Below are the code and all the weights of a small trained network. Each question names an input and a target symbol and asks about switching units off, where a switched-off unit gives its printed mean instead of its output.

import numpy as np


def w(rows, s, z=0):
    codes = np.array(rows[::2]) - 128.0
    scale = np.full(codes.shape[1], s)
    scale[-1] = z or s
    return codes * scale


def f(y):
    return np.maximum(y, 0)


def softmax(a):
    e = np.exp(a - a.max(-1, keepdims=True))
    return e / e.sum(-1, keepdims=True)


def log_softmax(a):
    a = a - a.max(-1, keepdims=True)
    return a - np.log(np.exp(a).sum(-1, keepdims=True))


def net(x, mask):
    ids = ['αβγδηθμξτψω'.index(c) for c in x.split()]
    T = len(ids)
    res = E[ids] + P[:T]
    u = 0
    for l in range(2):
        q, k, v = (res @ M[l].T for M in (Q, K, V))
        z = softmax(np.where(np.tri(T) > 0, q @ k.T / 4**0.5, -1e9)) @ v
        res = res + np.where(mask[u], z, O[l][:, -1]) @ O[l][:, :-1]
        u += 1
        y = f(res @ A[l][:, :-1].T + A[l][:, -1])
        res = res + np.where(mask[u : u + 12], y, B[l][:, -1]) @ B[l][:, :-1]
        u += 12
    return log_softmax(res[-1] @ U[:, :-1].T + U[:, -1])


Q, K, V, O, A, B = {}, {}, {}, {}, {}, {}
E = w([
[175,47,107,134,56,153,203],'α',
[83,121,153,159,131,54,101],'β',
[187,131,110,138,107,135,217],'γ',
[87,116,225,77,62,129,159],'δ',
[121,90,185,204,16,141,178],'η',
[178,120,105,58,138,119,206],'θ',
[134,122,91,89,164,167,117],'μ',
[23,85,143,103,80,130,162],'ξ',
[111,115,137,99,121,64,204],'τ',
[167,211,187,251,114,210,121],'ψ',
[57,142,132,123,42,80,158],'ω',
],0.018)
P = w([
[123,254,166,186,55,217,160],'0',
[159,74,198,146,85,207,111],'1',
[164,103,172,138,82,159,143],'2',
[172,110,141,125,121,114,154],'3',
[180,130,123,94,91,96,160],'4',
[182,126,122,80,101,62,166],'5',
],0.0095)
Q[0] = w([
[176,186,86,153,129,103,230],'0.h1',
[97,116,237,146,166,115,206],'0.h1',
[81,30,94,217,255,111,79],'0.h1',
[151,93,159,18,169,168,172],'0.h1',
],0.005)
K[0] = w([
[188,160,84,200,105,110,166],'0.h1',
[84,97,118,254,119,197,105],'0.h1',
[106,142,109,96,109,103,128],'0.h1',
[90,132,175,189,159,191,241],'0.h1',
],0.0068)
V[0] = w([
[103,149,121,170,153,173,135],'0.h1',
[134,63,145,254,112,130,146],'0.h1',
[88,227,127,188,160,158,9],'0.h1',
[75,93,187,50,131,51,137],'0.h1',
],0.006)
O[0] = w([
[63,160,73,67,211,213,145,181],'0.h1',
[169,128,248,57,137,87,105,252],'0.h1',
[154,123,150,64,215,136,252,158],'0.h1',
[244,33,89,182,120,231,147,1],'0.h1',
],0.0045,0.0082)
A[0] = w([
[76,182,192,121,138,134,151,177],'0.n1',
[173,169,141,129,107,62,97,208],'0.n2',
[49,142,166,109,148,94,2,174],'0.n3',
[153,113,121,116,84,153,172,221],'0.n4',
[201,105,207,153,112,141,128,217],'0.n5',
[136,79,145,72,113,213,189,169],'0.n6',
[211,131,148,111,161,140,133,130],'0.n7',
[114,165,140,242,109,147,73,77],'0.n8',
[175,79,178,151,106,156,182,205],'0.n9',
[101,179,123,109,119,96,229,224],'0.n10',
[125,98,156,95,64,133,210,106],'0.n11',
[123,129,183,166,178,187,88,4],'0.n12',
],0.0089,0.0028)
B[0] = w([
[171,116,130,188,141,137,78,249],'0.n1',
[121,68,85,130,198,112,98,183],'0.n2',
[21,192,2,96,130,171,143,150],'0.n3',
[68,152,132,92,215,118,89,191],'0.n4',
[88,136,42,98,155,149,100,245],'0.n5',
[77,111,88,97,177,126,152,194],'0.n6',
[118,208,181,70,116,161,120,165],'0.n7',
[114,162,74,81,143,232,127,194],'0.n8',
[140,169,53,174,165,98,115,227],'0.n9',
[103,75,198,197,218,62,116,236],'0.n10',
[149,114,118,187,177,96,130,223],'0.n11',
[200,164,93,125,135,173,129,174],'0.n12',
],0.0074,0.011)
Q[1] = w([
[156,131,227,97,174,97,125],'1.h1',
[113,83,73,254,177,116,95],'1.h1',
[173,133,134,32,92,170,166],'1.h1',
[144,103,31,84,218,135,152],'1.h1',
],0.0056)
K[1] = w([
[187,126,140,55,146,94,120],'1.h1',
[102,253,105,99,102,160,207],'1.h1',
[67,56,188,77,172,80,146],'1.h1',
[187,154,131,144,199,57,87],'1.h1',
],0.0079)
V[1] = w([
[150,114,20,204,191,32,106],'1.h1',
[35,122,95,128,2,26,162],'1.h1',
[76,238,112,172,84,121,86],'1.h1',
[66,101,146,184,126,118,150],'1.h1',
],0.0043)
O[1] = w([
[85,135,169,108,106,186,43,156],'1.h1',
[76,120,177,255,238,149,174,4],'1.h1',
[160,98,135,194,47,15,69,182],'1.h1',
[150,160,101,76,162,162,102,122],'1.h1',
],0.0058,0.017)
A[1] = w([
[97,66,128,132,56,94,200,203],'1.n1',
[155,110,63,37,89,183,143,137],'1.n2',
[126,135,122,174,139,206,160,4],'1.n3',
[70,69,70,77,97,126,170,224],'1.n4',
[127,89,148,135,87,154,171,95],'1.n5',
[169,201,110,197,166,165,91,136],'1.n6',
[102,123,187,89,166,135,196,4],'1.n7',
[58,136,123,150,124,231,71,174],'1.n8',
[166,214,113,139,74,186,148,14],'1.n9',
[82,180,82,165,156,190,187,20],'1.n10',
[59,98,134,254,135,105,88,214],'1.n11',
[145,142,190,127,138,76,109,230],'1.n12',
],0.0092,0.0025)
B[1] = w([
[87,76,148,198,161,254,137,150],'1.n1',
[62,155,165,99,82,66,180,176],'1.n2',
[219,212,199,233,114,218,110,140],'1.n3',
[138,131,120,145,96,227,88,170],'1.n4',
[117,101,133,117,115,153,121,128],'1.n5',
[74,45,85,116,103,160,136,248],'1.n6',
[185,101,196,110,138,185,69,137],'1.n7',
[135,112,128,154,167,86,225,209],'1.n8',
[157,35,120,122,110,115,194,204],'1.n9',
[124,244,169,173,106,204,60,148],'1.n10',
[145,147,127,40,156,72,69,188],'1.n11',
[102,188,93,241,138,196,187,183],'1.n12',
],0.0079,0.014)
U = w([
[39,187,87,117,197,121,144,243],'α',
[120,1,106,45,153,67,162,154],'β',
[245,159,110,133,131,120,59,174],'γ',
[124,173,143,108,80,121,109,140],'δ',
[97,133,147,143,123,125,131,1],'η',
[151,112,149,93,164,147,120,69],'θ',
[116,96,162,140,139,97,163,98],'μ',
[98,162,141,74,133,115,170,75],'ξ',
[89,64,174,120,132,149,109,3],'τ',
[167,125,114,168,132,171,131,225],'ψ',
[173,207,93,106,146,88,178,41],'ω',
],0.0095,0.0029)

Each question gives the input, a string of symbols that net reads in full, and the target symbol t.
The units are the heads (4 rows each of Q, K, V and O) and the neurons (one row each of A and B). Each row of codes is followed by its name. A weight is (code - 128) times the scale printed after its matrix; where a second scale follows, it is the last column's (O, A, B and U).
mask holds one flag per unit, layer by layer, with each layer's heads first. A switched-off unit (its flag False) gives its mean, the last column of its rows in O or B, instead of its output. The means were averaged over made-up inputs and are rounded, as every weight is.
A unit's drop is (log p(t) with every unit on - log p(t) with that unit switched off) / (log p(t) with every unit on - log p(t) with every unit switched off).
unit that matters most: the unit with the biggest drop
top k neurons: the k neurons with the biggest drops, biggest first
top k neurons in layer l: the k neurons of layer l with the biggest drops, biggest first
drop when u is switched off: that unit's drop, to one decimal
input θ α ψ ψ, target β: top 3 neurons : [1.n9, 1.n6, 0.n8]
input ψ β β ψ α δ, target α: unit that matters most : 1.n12
input δ α α τ, target α: top 3 neurons : [1.n9, 1.n12, 0.n1]
input β β η β ψ, target ψ: top 2 neurons : [0.n10, 0.n11]
input ψ ψ γ, target α: top 2 neurons : [1.n12, 1.n9]
input τ α β, target α: top 2 neurons in layer 0 : [0.n3, 0.n1]
input η ψ α θ μ, target ξ: top 2 neurons : [0.n10, 1.n2]
input ψ ψ ψ δ ψ ξ, target α: top 3 neurons in layer 1 : [1.n12, 1.n9, 1.n6]
input δ α ψ ξ, target τ: top 2 neurons in layer 1 : [1.n1, 1.n4]
input α τ α θ, target α: top 2 neurons in layer 1 : [1.n9, 1.n6]
input β τ γ η, target α: top 3 neurons in layer 0 : [0.n9, 0.n5, 0.n1]
input α γ α β γ τ, target α: top 4 neurons : [1.n12, 1.n9, 1.n6, 0.n1]
input ψ ψ ψ η τ, target μ: top 2 neurons in layer 1 : [1.n12, 1.n7]
input ψ α η, target γ: top neuron in layer 0 : [0.n11]
input α α ψ β, target δ: top 2 neurons in layer 0 : [0.n3, 0.n10]
input ξ ψ α τ, target μ: top 2 neurons in layer 0 : [0.n10, 0.n5]
input α η ξ, target α: top 2 neurons in layer 1 : [1.n9, 1.n6]
input ξ β ψ θ, target θ: top 2 neurons : [1.n7, 0.n7]
input τ τ δ α ψ, target ψ: top 3 neurons in layer 1 : [1.n3, 1.n10, 1.n9]
input ψ α δ, target α: unit that matters most : 0.h1
input ψ β θ, target θ: drop when 0.n7 is switched off : 0.3
input β ψ η δ ψ, target β: drop when 1.n9 is switched off : 0.3
input δ ψ τ η β, target δ: drop when 1.n4 is switched off : 0.2
